Here is a tiny trained network, its code and every weight. The questions are about switching its units off for an input and a class, where a switched-off unit gives its printed mean instead of its output.

import numpy as np


def w(rows, s, z=0):
    codes = np.array(rows[::2]) - 128.0
    scale = np.full(codes.shape[1], s)
    scale[-1] = z or s
    return codes * scale


def norm(h):
    return h / np.sqrt((h * h).mean(-1, keepdims=True) + 1e-5)


def f(y):
    return y / 2 * (1 + np.tanh(0.7978845608 * (y + 0.044715 * y**3)))


def log_softmax(a):
    a = a - a.max(-1, keepdims=True)
    return a - np.log(np.exp(a).sum(-1, keepdims=True))


def net(x, mask):
    res = np.array(x, float).reshape(1, 7) / 4 @ E
    u = 0
    for l in range(2):
        y = f(norm(res) @ A[l][:, :-1].T + A[l][:, -1])
        res = res + np.where(mask[u : u + 3], y, B[l][:, -1]) @ B[l][:, :-1]
        u += 3
    return log_softmax(norm(res)[-1] @ U[:, :-1].T + U[:, -1])


A, B = {}, {}
E = w([
[166,198,118,106,126],'x0',
[132,129,137,128,133],'x1',
[142,136,134,126,145],'x2',
[108,113,121,136,98],'x3',
[116,121,124,133,110],'x4',
[141,145,253,207,99],'x5',
[62,146,145,64,137],'x6',
],0.0079)
A[0] = w([
[138,192,55,255,136,1],'L0N1',
[192,254,126,63,48,68],'L0N2',
[107,152,181,110,120,155],'L0N3',
],0.0094,0.0047)
B[0] = w([
[49,94,170,246,119,146],'L0N1',
[124,41,122,120,63,254],'L0N2',
[148,202,157,173,144,193],'L0N3',
],0.013,0.0043)
A[1] = w([
[35,225,198,2,93,86],'L1N1',
[64,8,199,118,235,1],'L1N2',
[200,218,206,141,107,163],'L1N3',
],0.0076,0.0054)
B[1] = w([
[162,84,133,215,162,216],'L1N1',
[147,2,139,112,127,120],'L1N2',
[151,138,127,99,127,252],'L1N3',
],0.021,0.0043)
U = w([
[110,251,122,101,119,213],'0',
[171,125,115,249,141,106],'1',
[203,2,201,46,8,87],'2',
[135,154,152,106,86,174],'3',
[154,139,144,108,88,157],'4',
[171,126,149,115,94,127],'5',
[128,157,145,127,85,133],'6',
[60,242,150,75,95,8],'7',
],0.0097,0.013)

Each question gives the input, the list of numbers given to net, and the class t.
The units are the neurons (one row each of A and B). Each row of codes is followed by its name. A weight is (code - 128) times the scale printed after its matrix; where a second scale follows, it is the last column's (A, B and U).
mask holds one flag per neuron, layer by layer. A switched-off neuron (its flag False) gives its mean, the last column of its row in B, instead of its output. The means were averaged over made-up inputs and are rounded, as every weight is.
A unit's drop is (log p(t) with every unit on - log p(t) with that unit switched off) / (log p(t) with every unit on - log p(t) with every unit switched off).
The circuit of an input: a set's keep is (log p(t) with only the set's units on - log p(t) with every unit switched off) / (log p(t) with every unit on - log p(t) with every unit switched off). Starting from all 6 units, units are removed one at a time, each time the one whose removal leaves the highest keep (on an exact tie, the one counted first), for as long as the keep stays at least 0.8.
circuit, biggest first: the units of the circuit, biggest drop first
k most important neurons: the k neurons with the biggest drops, biggest first
top k neurons in layer l: the k neurons of layer l with the biggest drops, biggest first
drop of u: that unit's drop, to one decimal
input [-1,4,2,-5,-4,-5,-1], class 0: circuit, biggest first : [L0N2; L1N1]
input [-3,7,-6,3,-1,-1,8], class 1: circuit, biggest first : [L1N1]
input [-1,-3,3,4,4,-7,-4], class 0: circuit, biggest first : [L0N2; L1N1]
input [2,1,-3,-2,5,6,3], class 0: 2 most important neurons : [L0N3; L1N3]
input [-3,-7,-4,4,2,-8,1], class 0: circuit, biggest first : [L0N2; L1N1]
input [-4,-3,4,-3,-4,-5,7], class 1: circuit, biggest first : [L1N1; L0N2]
input [8,2,3,0,6,-6,-7], class 2: 2 most important neurons : [L0N2; L0N3]
input [8,8,7,0,-2,5,6], class 2: 2 most important neurons : [L0N2; L1N3]
input [-2,-3,4,2,-5,8,4], class 0: top 2 neurons in layer 0 : [L0N3; L0N2]
input [-2,7,1,1,1,7,-3], class 0: circuit, biggest first : [L0N2; L1N1; L1N2]
input [-1,4,7,-5,7,8,4], class 0: 2 most important neurons : [L0N3; L0N2]
input [-6,-2,-2,0,4,-8,-5], class 0: top 2 neurons in layer 0 : [L0N2; L0N1]
input [8,-3,6,1,-2,7,4], class 2: top 2 neurons in layer 0 : [L0N2; L0N1]
input [-4,-6,-2,7,5,0,7], class 1: top neuron in layer 1 : [L1N1]
input [8,-1,2,6,8,-7,3], class 2: 2 most important neurons : [L0N2; L0N3]
input [8,2,6,-6,-3,7,0], class 2: top 2 neurons in layer 0 : [L0N2; L0N1]
input [-2,4,0,-2,-6,8,-7], class 0: 4 most important neurons : [L0N2; L1N1; L1N2; L1N3]
input [-3,5,-5,1,0,7,2], class 0: 2 most important neurons : [L0N2; L0N3]
input [0,4,-2,0,-2,6,0], class 0: 2 most important neurons : [L0N2; L1N1]
input [-5,3,1,-4,-8,-1,8], class 1: top neuron in layer 0 : [L0N2]
input [-2,-7,-6,-5,5,5,7], class 1: 2 most important neurons : [L1N1; L0N1]
input [1,5,4,6,4,2,7], class 1: drop of L1N1 : 1.2
input [8,0,3,6,-1,-1,3], class 2: drop of L0N1 : 0.0
input [5,7,-8,2,7,5,8], class 1: drop of L1N1 : 1.2
input [7,4,-6,5,-7,-5,-6], class 2: drop of L0N2 : 0.8
